Each row is followed by its class.
[ 256   62   19   99  149   56  -27 -187   29 -145    8  330  190  127
   41   17  167  256   89  -10 -227 -266  -36   69 -106  -28   49    6
 -161   58    3  219  136  401]
nuv
[ 183   98   10 -183  -53  123 -121  -25  463  -64   78   -9 -177  200
  -59    9 -247 -269 -166  271  -48  188 -113   52  -50  256   23 -190
  -40    5  101    0 -183 -290]
mag
[  79   62  -28  118  178   42  -73 -165  -96   63   11   94  208  -45
  -62   94  217  257  108 -117 -170 -227  -95  -12  -88  -97  -29  -47
  -48   12  -49  282  180  151]
faliv
[  37   29   78  114   55  126  -26  -57    9 -103    8   26   76  -13
   16  155   82  286  -50   61   47  -66 -128   87  -65 -159   22   23
  -40   27 -123  112   50  198]
Nofom
[ -57   63  126  -23 -255 -104  223  319  100    5 -327  -77  -58 -236
 -103   59  258 -148  -45    8  471  255  111   53   42  -11   24 -360
 -188  -96  -49  116   37  -13]
nuv
[ 121  175   82   45   16  168   18  -62   68  124  502   80  125  206
 -250   -1   93 -187 -209  418 -504 -157   18 -124 -159  -28   54 -308
   -6  -34   75 -120  110 -119]
nuv
[ 153   93  181  -10    9  225  -56  135  132 -101  164   60   51   41
 -107   74  109 -378 -228  596 -285 -108  -80 -184 -375   28  234 -360
   57  -13 -153 -333   10 -111]
pif
[  65   33   52   89  180 -127   29 -256 -100  -26 -177  -41  152  -53
 -153  217  188  480   -5 -206   74 -301    9  249   66 -184 -118   82
 -141  -26 -150  373  203  278]
nuko
[ -42  -71  228  149 -144   31  -56   89  153 -251   50 -254   29 -215
  -14 -166 -290  -68  375   67  573  103    8  -75 -173  406   -1   51
 -114 -183 -223  163 -344  -97]
mag
[  57  156  341  105  -78  175 -429  275  187 -174 -281  -89   57   41
  -21   88   37  -38   27  143  611 -151  121  -99   40  -21  -82 -102
   -8  -89 -289  257 -239   69]
nuv
[ -32    2   85  111  -86  -15 -191  170  127 -307 -170   47   20  145
  -24  -49   67 -140  126 -107  569  -33  -79 -115 -222  296   -7   60
 -156  -84 -289  141 -255 -128]
Nofom
[ 374  109  -99  270  167  -57 -305  -90  157  -92  149   50  287 -126
 -325  -31  229  117   23  -88 -107 -438 -126   58 -173  -18  -16  190
  -35 -243   82  550  303   58]
pif
[   9   76 -152 -171  -10 -201  165    5   69    1 -113  142 -145  -37
  151  -80   89  298  200 -437 -241  211   18  270  170   14 -138 -283
 -300  -80  108 -136  124   -7]
Telu
[ -61  -27  346 -128   99   54  -72  -29  100 -246 -104 -139   43   67
 -122   85   77  -98   96  312  145 -139  216 -223  -91  259 -109 -237
   15    9 -149 -142 -150  215]
Telu
[ 112   90   43   74  130  119 -250    7  223 -110   26 -241  134  130
  -50   42   82   10 -104  404 -110 -176   46 -144 -320    5  138 -236
  120  -13 -199  -16  -43   84]
nuko
[  44  106  236  201   11  204 -388  152  209 -160  -32 -107  188 -109
 -151  385  483 -135 -316    1   64 -240  -96  108  355 -376   -5  -16
 -161  -46 -140  598  265  235]
mag
[ -27  -89   69  158  135    9 -445   34 -171 -170 -149   36   58 -303
  -98  102  209  194   63 -151  112 -133 -108  138   43 -171 -121  -20
 -207  -20 -324  490  152  316]
tive
[  53   31  -39  227  158  -59  -38 -277  -20  -26   21 -128  166 -118
  -69  100   82  361  244  -20  -53 -181  -63   52   -6  -27  -40   31
  -70  -33  -58  284  112  305]
tive
[ 103  115  132  119  159  153 -196 -137   90   -9   74 -139  169   45
  -49  105    4   60  -33  499 -287 -247   88 -209 -286   12  120  -70
  127  -25   31 -118   21  155]
nuko
[ 120   54   66  114  100    5 -239   -4  209 -139   30 -250  107 -163
 -119  101   66 -245    3  358 -116 -106  121 -151   76   -1   11 -113
   62 -145  -15  -15  -60  138]
pif
[  33   -6   68  110  118   29   31 -169 -113  -80 -131  -42  210 -177
   31  249  275  266    3   49  107 -132  -17   -4 -100 -230   47   74
  -37   30 -201   83  200  321]
nuv
[ 152   95  121 -181  120  121 -114 -115  140 -187 -110  104  123   78
  -67   35   49  -86  -46  329 -124 -187   59  -36 -402   32   81  -34
  -77  -53  -40 -176  -12  -64]
Telu
[ 135  101  -84  101  -27 -175   -2   36  282   96 -103 -165  -31   69
  228 -164  -78  245  -40 -302   54  147  134  231  364 -254   46   26
 -159  -44  135  -60   35  196]
nuv
[  18   91  232  -63  -78   35  148  108   87  -28 -255 -123  -24 -137
    2   64  173 -132    0 -111  322  -12    6   89  -51   16  -50 -216
 -111  -52 -140  105   82   46]
tive
[ 136  169   95  -66   26  106 -230  -95  303  -40 -157  -14  -40  138
   -3   42  -27   70  134  177   77 -190  -34   24 -289   19   39  -47
 -107  -16  -31   -6  -14   70]
rotep
[ -18   64  110  -47  -27  -31  204   68  -16   74  -53  -35   60  -69
 -117  178  205 -167   13 -111  -93   29   75  -78 -125   92  -58 -220
 -101 -113   16  146  138  -65]
Telu
[ 225  135   40  262   70   99  191 -286  209   19  -13  -39  113   16
  -63   12  -63 -277  -75   29  152 -192    0 -101  -55 -265  211  223
  -41  126  199  123   58  223]
Telu
[ -37  135  201  160   94  -32 -218  -11  109   39 -233 -311 -111 -104
 -160  -38   46  118   65   21   55 -199  -60  118 -208  -68    4 -179
 -161  -40 -173   69   52  226]
dom
[ 117   24  187   87 -157   12   85  160  124  -77 -425    8 -230 -162
  171   61  100  -60 -210 -165  475  162    7   76 -108 -347  160   69
  -99  110  -33   43  178  201]
rotep
[  75 -150  -34   81   63  -53  211  -24 -209  -81  185   -9  444 -230
  -49  189  298    6  -88  171 -317 -114   53  -79  -54 -136  154  -29
   57  -84 -122  193  303   76]
mag
[ 154  143   97   25  124  177 -118 -186  108  -10  123  -23  -88   97
 -139   39  -87  -99 -142  314 -215 -199  -25  -51 -149  -44   -5 -119
  -44   53   68 -177  -22   85]
faliv
[ -51  -39   50 -150  -30 -184 -164  151  203 -119 -193 -431  -89 -258
  -47 -137   42  584  -96    7  320  179  242  259  221 -142  -22  -94
 -164 -154  -35 -254  120  -32]
pif
[ 129  109  -18  -29  190  116 -230 -201  257  -41   57 -254   -9   41
 -205  -89 -173  196  289  145 -140 -287  153  -13  -96  281 -166  -64
   49 -188   72   58 -195  -57]
dom
[  72   78   35  -80 -122  -22  247   78   56   10 -121 -129   70 -237
  -65  119  209   92   36 -127  337  -11  -30   83  -92   23  -62 -203
  -44 -119 -105  200  191 -106]
mag
[  60  132  243  120  -42  166 -380  -10  159 -147 -194  -31   -9  -46
 -165  243  207 -170 -166  573   35 -151  201 -103  121  125 -182 -320
  105  -19   47  152  -32  244]
mag
[  54   95  231   31 -186  145 -162   60  234  -71 -139    4  100   54
  -46   52  -38 -111  144  207  572  -23   78  -50  -35  208 -103 -123
   83  -93 -145  312 -195 -147]
rotep
[  40 -143   47  -44    3 -100 -124  258   48  -42 -156 -127   76 -110
  166 -118  142  -70  -74 -140   77   39  218   36  309 -204  103 -246
 -101    8 -302  -61   28  201]
mag
[  71 -100   24  221  136  -32 -118 -137  -85 -161 -161 -212  160 -230
  -70   27   97  352  108   55  165 -207   41   56  -70  -74   92   75
  -92  -29 -234  170  130  330]
dom
[-121  137  315    5  -98  145 -292  227  105  -92 -257 -235    1   10
   16   59   48  155  123  218  352  -60  104  -56 -102  148  -67 -145
  -68 -112 -112   12 -170   48]
faliv
[  62  -25  -23  -97 -103 -253  133   68  143  -73 -184 -127  -72  -90
  218 -233  -86  283  203 -361  308  147  129  254  198  -27   45  -78
 -285  -65 -137  -23  -15  143]
nuko
[ 119  147   80   57   84  185 -177 -132  304   -7  -57 -139   72   98
  -11   20  -13 -104  -22  407 -135 -160  100 -127 -225  -54  156 -127
   54    5  -12  -67  -75   64]
dom
[ 133   31   48  -20   29  138   53  -96    2    3 -163   43  139   85
   70  256  121  563  -65    6  132 -245   -6  118 -123 -296   71   91
  101   58 -182  232  250  144]
dom
[  30  125  167   -3 -171   -9  169  134   45    3 -183   93  -37  -95
   77  103  208  -99  -37  -70  171   28   31   -4 -190  -26   -4 -174
 -107  -90  -79  101  107   12]
dom
[ -73   17  307   10 -146  101 -147  271   93  -53 -239 -126    8   15
   62   69  -28  -31  204   32  568   22  143 -169   80   94    8 -163
  -39  -29 -304  201 -230   14]
tive
[ 211 -102 -191 -201 -100 -243   24  230  -51 -193  -91 -154  128  176
 -255  136   90  306 -464  -29  320 -154  196  283  242   -2 -167  178
    8 -203   53  174  293 -141]
pif
[ -15   56  110 -112 -126  -12   99   87   11    7 -115  -31 -125 -222
  -12  196  214 -126 -165  -52  231   62  -49   30 -142   -8  -82 -152
 -120  -90 -147   30  145  -27]
dom
[ -28  115  330    3  -60   85 -183  208  181  -26 -358  -85  -77   89
   35    7 -110  177  127 -108  622    9  188  -70  147   16  -21   38
 -201   -2    1  184 -302   63]
rotep
[ -18   71  209   25  -87    2  280   64  148    0  -57 -211  160  -27
  -38   42  102   95  -26   92  262  -51   65   50 -201  -54  124  -69
  -33 -106  -67  -20   87   -9]
nuko
[  -7  111  293    3 -185   98  -86  273  176 -168 -172  -51  148  -36
   58   66   28  -42  132    5  680  -66  103 -128 -107  156  -32  -84
 -115 -165 -238  304 -184 -146]
tive
[ 122  -28   -6   55   24 -196   12   79  201  -30 -102 -333  275  -86
  125 -164    0  166  123 -124  -11  -72  200  109   83 -140  191   20
  -47 -160 -104   21  156   55]
pif
[   6  173  211  -33   78  205   18   35  136 -110  109    1  192   22
  -55  116  113  -69 -114  390 -215 -219  -20  -74 -239  -80  101 -180
  -16  -34  -25 -111  -30  -45]
nuv
[ -49   49  337   28 -136   -1 -104  210   73 -111 -149 -107  186  -70
 -108   -4   31  -96   94  190  547   -7  192 -248  -79  208   23 -201
  -36  -92 -209  228 -176 -129]
Telu
[ 228  187  146  138  146  392 -493 -164  131   -5   64 -210  -53  164
  127  -79 -112 -355  -43  396 -316  178  -15 -189   39  234   89 -204
  112   93  -49  -97 -269   22]
nuko
[ -97  140  406   -1 -143  110 -194  269  112 -124 -283  -40   92  -79
   25  132   94   32   88   50  601   -8  100 -101   12  106  -67 -207
 -149  -93 -235  224 -183  -36]
Telu
[ 179  121   78   86    9  111   29 -193  334  -91  -89   -2  201  155
   63   48   82 -185   63  278   68 -150   78 -182 -302   81  200  -55
   83   32  -88   32  -30    9]
nuv
[ 169    9   90  147  112   84  -91 -132   14 -100 -152 -152  125   -2
  141  -60  109   34   39  251 -182 -128  133 -140 -314 -142  323   30
  -36  102 -136  -27   23  386]
faliv
[ -67   98  276   49 -180  216 -252  282  115 -279 -240 -101  145   64
   54  122  253   84 -124  110  533  -51  222   -6  -56   42  -71   26
 -141 -166 -133  219 -110  -20]
faliv
[ 152   57 -112  244    4   25  264 -260  -41   13   49   42  151  -16
  -34  194  304  113  130  -61 -129  -93  -67   89    8 -152   12   50
   64  -41    1  266  229  206]
tive
[ 155    3   15  -75  -61 -274   83   44   89 -119 -221 -179  134 -160
  168 -238   52  387  -33 -196  270   52  180  219  124 -153  181   31
 -237  -75 -125  -29  109  -28]
mag
[  63  127  298    6 -260   54 -124  249  254 -129 -238  -14 -193 -112
    7 -147 -286    4  191   66  899   93  -83  164   83   27 -116  -69
  -93  -82  -64   90 -232  127]
nuko
[ 217  149  117   86  111  173 -162 -127  190  -39   31   25  100  137
  -72  112  -13 -217 -113  381 -221 -253   -1 -131 -264  -20   82  -55
  113    2    8  -53   29   58]
pif
[ 163   57   87  247   92   54 -123 -104 -131 -144 -179   72   -8  -36
   57  188  139  305  -31   65   36 -150  -75    9 -123 -309   27  133
   -8   73  -69  108  143  467]
faliv
[ 105   35   -5 -121  -69 -102  100   52  164  -50  -86 -111  -14  -35
  218  -70  -24  321   71 -331  194  114  117  165   78   17    0  -29
 -232 -102  -53  -12   33   44]
Telu
[  21  138  136    7  -22  -38   57  -29  191  -67 -152 -224  -50 -165
   21  -10   93   53  -10  -86  272   -7  -26   57 -159   44   28  -60
 -177  -75  -97   93  -26   18]
dom
[  80  -31  -28  137   86  -49  172 -209 -175  -70  150  -30  173 -241
  -74   21  267  279  123 -130 -128 -161 -119  106  -72  -71  -21   -4
  -65  -48 -101  201  348  241]
dom
[  64  276  225   46  114  225 -263 -150  361   77  -64 -232   31  -58
  159   64 -134   43  153  336  111 -121   -8 -220 -375  -80  101  -99
   34  -13 -115 -263 -177   90]
nuv
[ -83  145  269   70  -41  125 -277  118  116 -120 -280 -170   71 -167
  219  -19   30  303  321   43  570  -56  127 -102 -136  -10   41  -58
 -174  -53 -341   62 -314  221]
pif
[ -91  201  284  183 -258  107 -369  311  180  -79 -149 -198  -33  -23
    7  -33  111 -217  180  230  546   82  109 -162   36   54  -50 -131
   29 -141 -191  162 -327   51]
pif
[ 239   34  215   43  142  127 -238   44   70   81  111   -2  163  271
  -12  126  133 -393 -178  292 -414 -291   77 -284 -159   36   75 -132
  186    9  -67  -25  106  226]
rotep
[ 263  164   31   78  -93  108  128 -118  223 -118  167  -25   25  245
  -95   65   64 -111 -170  249  -50 -237   81   29 -216  -53  -36   79
   90 -131  149  -33  151   86]
dom
[   8 -124   -8  208  215   39  -38  -68 -110  -97  155   73  227 -252
  124  -11   12  208   25   20 -219 -146 -176  -92 -245 -234  257  179
  -71   83 -101  102   52  276]
faliv
[  85   52   57  227  170   55    8 -222  -81   -9  -85  -83  174 -101
   70  227   41  419  125  -47  -45 -217  -82  -26 -202 -283  128  115
  -74   61 -163  241  148  304]
faliv
[  12   10  -27 -115    3 -129  137   78   60  -85  -80 -178   98  -42
  236 -109   25  367   80 -261  119  -19  146  169   60 -212   39   16
 -175  -97 -119 -139   76   60]
tive
